Below are the code and all the weights of a small trained network. Each question names an input and a class and asks about switching units off, where a switched-off unit gives its printed mean instead of its output.

import numpy as np


def w(rows, s, z=0):
    codes = np.array(rows[::2]) - 128.0
    scale = np.full(codes.shape[1], s)
    scale[-1] = z or s
    return codes * scale


def f(y):
    return np.maximum(y, 0)


def log_softmax(a):
    a = a - a.max(-1, keepdims=True)
    return a - np.log(np.exp(a).sum(-1, keepdims=True))


def net(x, mask):
    res = np.array(x, float).reshape(1, 5) / 4 @ E
    y = f(res @ A[0][:, :-1].T + A[0][:, -1])
    res = res + np.where(mask, y, B[0][:, -1]) @ B[0][:, :-1]
    return log_softmax(res[-1] @ U[:, :-1].T + U[:, -1])


A, B = {}, {}
E = w([
[220,64,135,93,17,127],'x0',
[132,138,254,187,135,88],'x1',
[179,55,96,181,204,31],'x2',
[136,124,128,144,132,153],'x3',
[208,180,141,63,221,132],'x4',
],0.012)
A[0] = w([
[138,162,166,150,120,167,88],'n1',
[143,80,101,162,171,90,65],'n2',
[174,86,79,111,80,140,147],'n3',
[102,107,112,182,92,141,119],'n4',
[75,128,140,94,84,153,105],'n5',
[164,142,123,112,81,125,36],'n6',
[162,92,100,130,193,91,95],'n7',
[194,194,87,85,225,132,110],'n8',
[115,141,181,176,152,125,211],'n9',
[87,131,65,112,147,152,146],'n10',
[103,160,107,142,165,143,102],'n11',
[91,93,49,92,119,153,164],'n12',
[132,188,175,36,102,160,139],'n13',
[107,167,151,84,141,182,79],'n14',
[86,159,127,82,192,101,100],'n15',
[200,111,112,175,172,87,67],'n16',
[146,116,192,122,112,117,191],'n17',
[155,124,163,97,78,162,51],'n18',
[146,127,138,115,154,121,134],'n19',
[143,162,143,87,142,141,84],'n20',
[95,159,106,173,145,134,110],'n21',
[96,181,132,135,154,118,123],'n22',
[154,147,155,116,146,126,132],'n23',
[166,176,125,109,138,122,126],'n24',
[203,94,114,97,56,120,64],'n25',
[88,110,113,170,121,104,80],'n26',
[139,155,207,169,116,96,194],'n27',
[35,138,126,144,195,131,28],'n28',
[91,90,122,170,110,136,182],'n29',
[161,133,174,138,101,111,174],'n30',
[164,126,169,121,165,166,220],'n31',
[148,141,58,108,106,129,149],'n32',
[179,169,147,113,154,132,74],'n33',
[163,93,146,100,103,120,110],'n34',
[157,164,134,134,91,156,71],'n35',
[128,140,160,160,117,119,151],'n36',
[70,115,107,162,83,98,152],'n37',
[102,160,155,73,92,163,9],'n38',
[89,222,125,121,107,128,25],'n39',
[138,124,216,151,150,126,182],'n40',
[153,119,56,93,137,157,190],'n41',
[200,160,142,58,172,120,108],'n42',
[149,155,1,118,140,153,226],'n43',
[161,89,118,130,117,83,77],'n44',
[74,170,95,160,157,117,99],'n45',
],0.014,0.0013)
B[0] = w([
[57,160,92,151,159,106,174],'n1',
[57,125,55,175,135,112,215],'n2',
[193,141,129,104,176,118,216],'n3',
[109,100,188,113,45,156,188],'n4',
[97,61,93,145,118,143,210],'n5',
[189,142,94,142,167,142,180],'n6',
[44,92,77,178,117,151,226],'n7',
[132,92,176,128,94,155,253],'n8',
[108,186,128,84,147,77,197],'n9',
[142,158,140,98,158,73,188],'n10',
[240,162,87,106,181,150,179],'n11',
[92,153,173,81,127,33,204],'n12',
[49,85,71,174,129,132,231],'n13',
[80,102,95,157,158,151,199],'n14',
[166,129,123,105,148,172,199],'n15',
[65,115,87,208,131,122,235],'n16',
[120,212,136,72,185,75,187],'n17',
[180,127,75,159,137,152,202],'n18',
[122,97,138,121,98,124,162],'n19',
[115,89,170,164,84,168,170],'n20',
[238,137,128,103,165,166,180],'n21',
[181,132,90,136,161,168,184],'n22',
[116,95,213,111,67,139,165],'n23',
[115,71,155,108,64,155,171],'n24',
[223,132,107,123,175,140,243],'n25',
[129,70,164,137,129,175,177],'n26',
[98,185,132,89,139,57,213],'n27',
[239,154,129,157,167,166,224],'n28',
[122,78,219,99,91,127,186],'n29',
[163,169,138,97,151,39,184],'n30',
[88,125,201,101,87,143,176],'n31',
[93,200,159,73,164,75,186],'n32',
[132,85,167,128,82,148,182],'n33',
[255,163,78,146,180,161,190],'n34',
[100,125,46,162,166,169,173],'n35',
[105,163,154,45,144,67,169],'n36',
[132,22,219,71,31,224,200],'n37',
[95,129,73,188,104,126,212],'n38',
[92,136,86,180,166,161,202],'n39',
[80,175,100,63,127,69,205],'n40',
[62,192,144,80,93,59,199],'n41',
[145,79,204,98,59,209,223],'n42',
[67,169,159,79,133,33,223],'n43',
[116,95,38,180,141,161,194],'n44',
[210,151,128,137,168,189,198],'n45',
],0.0067,0.015)
U = w([
[99,220,128,58,151,36,186],'0',
[139,25,200,110,84,167,164],'1',
[251,162,55,140,180,138,127],'2',
[63,94,18,222,149,119,9],'3',
],0.014,0.0013)

Each question gives the input, the list of numbers given to net, and the class t.
The units are the neurons (one row each of A and B). Each row of codes is followed by its name. A weight is (code - 128) times the scale printed after its matrix; where a second scale follows, it is the last column's (A, B and U).
mask holds one flag per neuron, in row order. A switched-off neuron (its flag False) gives its mean, the last column of its row in B, instead of its output. The means were averaged over made-up inputs and are rounded, as every weight is.
A unit's drop is (log p(t) with every unit on - log p(t) with that unit switched off) / (log p(t) with every unit on - log p(t) with every unit switched off).
The circuit of an input: a set's keep is (log p(t) with only the set's units on - log p(t) with every unit switched off) / (log p(t) with every unit on - log p(t) with every unit switched off). Starting from the 12 units with the biggest drops (on a tie, the unit counted first), units are removed one at a time, each time the one whose removal leaves the highest keep (on an exact tie, the one counted first), for as long as the keep stays at least 0.8.
units of the circuit, in order: the units of the circuit, biggest drop first
top k neurons: the k neurons with the biggest drops, biggest first
drop when u is switched off: that unit's drop, to one decimal
input [-6,-8,1,-5,7], class 0: top neuron : n43
input [-8,-5,-1,8,8], class 1: top 2 neurons : n8, n42
input [4,-3,5,3,2], class 3: top 3 neurons : n7, n16, n28
input [-1,6,-7,8,6], class 3: top 2 neurons : n13, n14
input [-7,-7,0,3,5], class 0: top 4 neurons : n43, n41, n12, n25
input [7,-8,1,1,-1], class 0: top 3 neurons : n43, n41, n12
input [-5,8,-6,5,-7], class 0: top 2 neurons : n27, n9
input [-8,0,8,0,0], class 2: top 2 neurons : n28, n45
input [-6,-8,0,8,-7], class 0: top 2 neurons : n43, n12
input [-7,-3,-1,3,5], class 2: top 2 neurons : n11, n28
input [-8,1,-3,4,-3], class 2: drop when n17 is switched off : 0.0
input [6,-2,-7,7,-5], class 3: drop when n5 is switched off : 0.3
input [-5,7,-8,1,-1], class 3: drop when n22 is switched off : 0.1
input [-4,5,6,3,-7], class 1: units of the circuit, in order : n37
input [-5,1,-6,-3,6], class 1: top 2 neurons : n42, n8
